Below are the code and all the weights of a small trained network. Each question names an input and a target symbol and asks about switching units off, where a switched-off unit gives its printed mean instead of its output.

import numpy as np


def w(rows, s, z=0):
    codes = np.array(rows[::2]) - 128.0
    scale = np.full(codes.shape[1], s)
    scale[-1] = z or s
    return codes * scale


def norm(h):
    return h / np.sqrt((h * h).mean(-1, keepdims=True) + 1e-5)


def f(y):
    return np.maximum(y, 0)


def softmax(a):
    e = np.exp(a - a.max(-1, keepdims=True))
    return e / e.sum(-1, keepdims=True)


def log_softmax(a):
    a = a - a.max(-1, keepdims=True)
    return a - np.log(np.exp(a).sum(-1, keepdims=True))


def net(x, mask):
    ids = ['αβδεζηθλμξπτφ'.index(c) for c in x.split()]
    T = len(ids)
    res = E[ids] + P[:T]
    r = norm(res)
    for j in range(2):
        rows = slice(3 * j, 3 * j + 3)
        q, k, v = (r @ M[0][rows].T for M in (Q, K, V))
        z = softmax(np.where(np.tri(T) > 0, q @ k.T / 3**0.5, -1e9)) @ v
        o = O[0][rows]
        res = res + np.where(mask[j], z, o[:, -1]) @ o[:, :-1]
    y = f(norm(res) @ A[0][:, :-1].T + A[0][:, -1])
    res = res + np.where(mask[2:14], y, B[0][:, -1]) @ B[0][:, :-1]
    return log_softmax(norm(res)[-1] @ U[:, :-1].T + U[:, -1])


Q, K, V, O, A, B = {}, {}, {}, {}, {}, {}
E = w([
[98,85,85],'α',
[97,79,87],'β',
[97,81,82],'δ',
[79,66,85],'ε',
[62,42,88],'ζ',
[76,58,92],'η',
[47,15,111],'θ',
[68,6,119],'λ',
[40,4,116],'μ',
[96,157,69],'ξ',
[179,49,181],'π',
[95,180,241],'τ',
[191,111,44],'φ',
],0.0045)
P = w([
[70,86,113],'0',
[75,97,127],'1',
[83,104,140],'2',
[93,106,138],'3',
[102,108,128],'4',
[114,110,118],'5',
[127,108,115],'6',
[137,111,98],'7',
[155,111,87],'8',
[173,124,77],'9',
[121,2,75],'10',
],0.0058)
Q[0] = w([
[111,156,90],'h0',
[148,73,78],'h0',
[67,4,63],'h0',
[156,132,68],'h1',
[116,151,200],'h1',
[211,135,26],'h1',
],0.012)
K[0] = w([
[146,102,155],'h0',
[148,193,154],'h0',
[239,220,129],'h0',
[88,56,155],'h1',
[146,226,89],'h1',
[5,41,146],'h1',
],0.011)
V[0] = w([
[87,84,70],'h0',
[53,255,54],'h0',
[55,118,171],'h0',
[198,154,86],'h1',
[60,105,198],'h1',
[135,212,163],'h1',
],0.0097)
O[0] = w([
[160,57,74,216],'h0',
[2,220,32,102],'h0',
[39,59,141,191],'h0',
[201,171,90,11],'h1',
[36,95,178,232],'h1',
[154,212,166,1],'h1',
],0.0084,0.0069)
A[0] = w([
[138,135,126,87],'n0',
[173,90,136,216],'n1',
[151,106,145,178],'n2',
[114,130,42,205],'n3',
[139,136,128,84],'n4',
[173,134,88,88],'n5',
[87,194,249,88],'n6',
[78,200,188,242],'n7',
[78,125,174,248],'n8',
[181,74,147,164],'n9',
[67,136,186,236],'n10',
[100,167,83,199],'n11',
],0.011,0.0012)
B[0] = w([
[134,126,127,128],'n0',
[138,159,127,193],'n1',
[121,146,127,168],'n2',
[157,165,151,187],'n3',
[141,124,132,128],'n4',
[157,164,99,134],'n5',
[122,254,171,153],'n6',
[186,198,182,148],'n7',
[168,168,127,253],'n8',
[134,172,121,213],'n9',
[177,181,126,244],'n10',
[113,167,113,135],'n11',
],0.021,0.005)
U = w([
[122,123,101,71],'α',
[122,121,112,37],'β',
[113,120,99,88],'δ',
[109,115,110,101],'ε',
[105,104,125,89],'ζ',
[101,110,121,115],'η',
[104,100,140,102],'θ',
[106,76,150,140],'λ',
[90,84,152,192],'μ',
[21,199,25,114],'ξ',
[215,66,237,68],'π',
[103,254,198,252],'τ',
[201,179,31,129],'φ',
],0.009,0.0033)

Each question gives the input, a string of symbols that net reads in full, and the target symbol t.
The units are the heads (3 rows each of Q, K, V and O) and the neurons (one row each of A and B). Each row of codes is followed by its name. A weight is (code - 128) times the scale printed after its matrix; where a second scale follows, it is the last column's (O, A, B and U).
mask holds one flag per unit, heads first, then neurons. A switched-off unit (its flag False) gives its mean, the last column of its rows in O or B, instead of its output. The means were averaged over made-up inputs and are rounded, as every weight is.
A unit's drop is (log p(t) with every unit on - log p(t) with that unit switched off) / (log p(t) with every unit on - log p(t) with every unit switched off).
The circuit of an input: a set's keep is (log p(t) with only the set's units on - log p(t) with every unit switched off) / (log p(t) with every unit on - log p(t) with every unit switched off). Starting from the 12 units with the biggest drops (on a tie, the unit counted first), units are removed one at a time, each time the one whose removal leaves the highest keep (on an exact tie, the one counted first), for as long as the keep stays at least 0.8.
units of the circuit, in order: the units of the circuit, biggest drop first
most important unit: the unit with the biggest drop
k most important neurons: the k neurons with the biggest drops, biggest first
which heads matter: for each layer, one digit per head in row order, 1 if its drop is at least 0.15 and else 0, layers parted by /
drop when u is switched off: that unit's drop, to one decimal
input φ τ η δ ζ φ β θ, target φ: most important unit	h0
input ζ δ π ε, target π: which heads matter	10
input φ α α α ξ ζ, target ξ: which heads matter	10
input ζ φ δ, target φ: 3 most important neurons	(n3, n9, n1)
input η φ ζ φ ζ, target φ: which heads matter	11
input η π ζ, target π: which heads matter	10
input ζ φ τ β τ ξ δ η α, target ξ: units of the circuit, in order	(h0, n6)
input α β π φ ξ, target φ: 2 most important neurons	(n9, n1)
input φ λ η ε ε π α δ τ π ε, target π: units of the circuit, in order	(h0, n6, h1)
input ξ λ τ ε φ φ ε, target φ: 2 most important neurons	(n9, n6)
input π π θ λ, target π: 2 most important neurons	(n9, n1)
input μ μ λ ζ τ τ ξ φ, target ξ: units of the circuit, in order	(h0, n7, h1, n6)
input ε ξ λ τ ζ π μ, target π: 2 most important neurons	(n6, n10)
input θ τ ξ α μ θ π φ ζ φ η, target φ: units of the circuit, in order	(h0)
input τ μ α μ θ β μ ε ξ, target ξ: 2 most important neurons	(n3, n11)
input π ζ α β ξ φ β, target φ: 3 most important neurons	(n9, n3, n1)
input φ τ μ φ ξ, target φ: 2 most important neurons	(n6, n3)
input π α α θ τ φ δ, target φ: 2 most important neurons	(n6, n7)
input μ δ α θ η ζ φ π β π ξ, target π: 2 most important neurons	(n10, n8)
input λ φ π φ ξ θ τ η λ ξ α, target ξ: units of the circuit, in order	(h0)
input ε α ε λ φ ζ, target φ: 3 most important neurons	(n9, n1, n3)
input π δ τ λ α λ β θ α τ β, target τ: drop when h0 is switched off	1.0
